Here is a tiny trained network, its code and every weight. The questions are about switching its units off for an input and a class, where a switched-off unit gives its printed mean instead of its output.

import numpy as np


def w(rows, s, z=0):
    codes = np.array(rows[::2]) - 128.0
    scale = np.full(codes.shape[1], s)
    scale[-1] = z or s
    return codes * scale


def norm(h):
    return h / np.sqrt((h * h).mean(-1, keepdims=True) + 1e-5)


def f(y):
    return y / 2 * (1 + np.tanh(0.7978845608 * (y + 0.044715 * y**3)))


def log_softmax(a):
    a = a - a.max(-1, keepdims=True)
    return a - np.log(np.exp(a).sum(-1, keepdims=True))


def net(x, mask):
    res = np.array(x, float).reshape(1, 3) / 4 @ E
    u = 0
    for l in range(2):
        y = f(norm(res) @ A[l][:, :-1].T + A[l][:, -1])
        res = res + np.where(mask[u : u + 10], y, B[l][:, -1]) @ B[l][:, :-1]
        u += 10
    return log_softmax(norm(res)[-1] @ U[:, :-1].T + U[:, -1])


A, B = {}, {}
E = w([
[115,253,192,145,56,42],'x0',
[125,33,159,171,147,39],'x1',
[196,146,38,148,19,130],'x2',
],0.0056)
A[0] = w([
[95,251,175,116,88,141,142],'0.n1',
[188,152,90,40,122,135,137],'0.n2',
[82,91,119,79,83,187,106],'0.n3',
[172,148,163,66,171,148,41],'0.n4',
[110,118,175,120,229,50,169],'0.n5',
[178,156,132,147,189,162,6],'0.n6',
[114,173,143,49,153,178,5],'0.n7',
[143,177,94,229,176,75,48],'0.n8',
[131,89,105,219,141,102,115],'0.n9',
[179,143,103,178,74,117,205],'0.n10',
],0.011,0.0028)
B[0] = w([
[243,133,127,255,181,131,255],'0.n1',
[41,128,132,162,142,104,178],'0.n2',
[104,149,162,106,83,57,159],'0.n3',
[200,152,130,75,86,76,139],'0.n4',
[87,141,205,116,65,210,230],'0.n5',
[115,81,80,48,123,80,127],'0.n6',
[229,158,43,59,112,56,166],'0.n7',
[156,53,80,89,114,31,143],'0.n8',
[142,183,105,166,55,110,168],'0.n9',
[108,158,112,121,242,81,214],'0.n10',
],0.007,0.0074)
A[1] = w([
[132,64,204,161,52,190,128],'1.n1',
[112,200,101,27,125,217,70],'1.n2',
[138,115,193,107,49,102,80],'1.n3',
[89,120,179,167,83,146,3],'1.n4',
[190,167,160,50,159,61,243],'1.n5',
[64,160,96,28,184,255,48],'1.n6',
[160,53,239,142,174,80,76],'1.n7',
[124,161,226,188,149,247,227],'1.n8',
[237,119,79,213,181,150,85],'1.n9',
[73,100,198,172,154,40,227],'1.n10',
],0.0086,0.0035)
B[1] = w([
[1,88,203,54,138,226,199],'1.n1',
[209,30,28,120,103,83,160],'1.n2',
[23,102,106,112,130,223,145],'1.n3',
[77,59,112,121,126,173,142],'1.n4',
[185,92,118,102,131,56,205],'1.n5',
[167,132,144,52,125,113,187],'1.n6',
[131,69,172,114,247,102,163],'1.n7',
[197,141,135,104,245,149,254],'1.n8',
[79,178,201,212,143,127,254],'1.n9',
[195,90,95,116,119,191,207],'1.n10',
],0.008,0.0066)
U = w([
[87,192,60,145,134,135,51],'0',
[7,90,153,107,113,191,143],'1',
[55,171,131,149,74,131,5],'2',
[63,214,101,132,101,120,2],'3',
[158,130,200,80,227,192,212],'4',
[239,118,75,58,120,46,215],'5',
[114,193,166,99,77,98,6],'6',
[196,230,132,249,166,50,211],'7',
],0.013,0.0049)

Each question gives the input, the list of numbers given to net, and the class t.
The units are the neurons (one row each of A and B). Each row of codes is followed by its name. A weight is (code - 128) times the scale printed after its matrix; where a second scale follows, it is the last column's (A, B and U).
mask holds one flag per neuron, layer by layer. A switched-off neuron (its flag False) gives its mean, the last column of its row in B, instead of its output. The means were averaged over made-up inputs and are rounded, as every weight is.
A unit's drop is (log p(t) with every unit on - log p(t) with that unit switched off) / (log p(t) with every unit on - log p(t) with every unit switched off).
The circuit of an input: a set's keep is (log p(t) with only the set's units on - log p(t) with every unit switched off) / (log p(t) with every unit on - log p(t) with every unit switched off). Starting from the 12 units with the biggest drops (on a tie, the unit counted first), units are removed one at a time, each time the one whose removal leaves the highest keep (on an exact tie, the one counted first), for as long as the keep stays at least 0.8.
circuit, biggest first: the units of the circuit, biggest drop first
most important unit: the unit with the biggest drop
top k neurons: the k neurons with the biggest drops, biggest first
top k neurons in layer l: the k neurons of layer l with the biggest drops, biggest first
drop of u: that unit's drop, to one decimal
input [-5,-3,8], class 0: most important unit => 0.n5
input [4,7,1], class 1: circuit, biggest first => (0.n1; 1.n3)
input [-4,7,3], class 1: top 3 neurons => (0.n1; 0.n7; 0.n10)
input [-1,6,-7], class 1: top 2 neurons => (0.n5; 1.n1)
input [-7,-1,4], class 0: top 2 neurons in layer 1 => (1.n1; 1.n5)
input [3,-2,-4], class 7: top 3 neurons => (0.n1; 0.n7; 1.n9)
input [-7,5,5], class 7: top 2 neurons => (0.n5; 1.n1)
input [-3,1,1], class 1: top 2 neurons in layer 0 => (0.n7; 0.n1)
input [7,8,-3], class 4: circuit, biggest first => (1.n7; 1.n10)
input [-5,5,3], class 7: top 3 neurons => (0.n5; 0.n9; 1.n3)
input [-6,5,5], class 7: top 2 neurons => (0.n5; 1.n1)
input [-7,1,4], class 7: top 2 neurons in layer 0 => (0.n5; 0.n9)
input [-5,-2,6], class 0: top 4 neurons in layer 1 => (1.n5; 1.n8; 1.n1; 1.n10)
input [4,-5,-3], class 7: most important unit => 0.n1
input [-5,5,6], class 7: top 2 neurons => (0.n5; 1.n1)
input [4,6,-7], class 1: circuit, biggest first => (0.n5; 0.n1)
input [-8,-3,-8], class 5: top 3 neurons => (0.n1; 1.n2; 0.n7)
input [4,5,2], class 5: circuit, biggest first => (0.n1; 1.n9)
input [-6,-1,8], class 3: top 2 neurons in layer 0 => (0.n1; 0.n5)
input [0,-1,-1], class 5: top 3 neurons => (0.n7; 0.n4; 1.n5)
input [0,7,-2], class 1: most important unit => 0.n1
input [-4,1,8], class 7: top 2 neurons => (1.n1; 0.n5)
input [-8,0,1], class 1: top 2 neurons in layer 0 => (0.n1; 0.n10)
input [3,-5,-4], class 7: drop of 0.n1 => 0.9
input [-4,-4,1], class 5: drop of 0.n1 => 1.3
input [-7,-6,0], class 5: drop of 0.n1 => 0.2
input [7,7,-2], class 4: drop of 1.n3 => -0.1
input [8,6,-2], class 4: most important unit => 0.n5
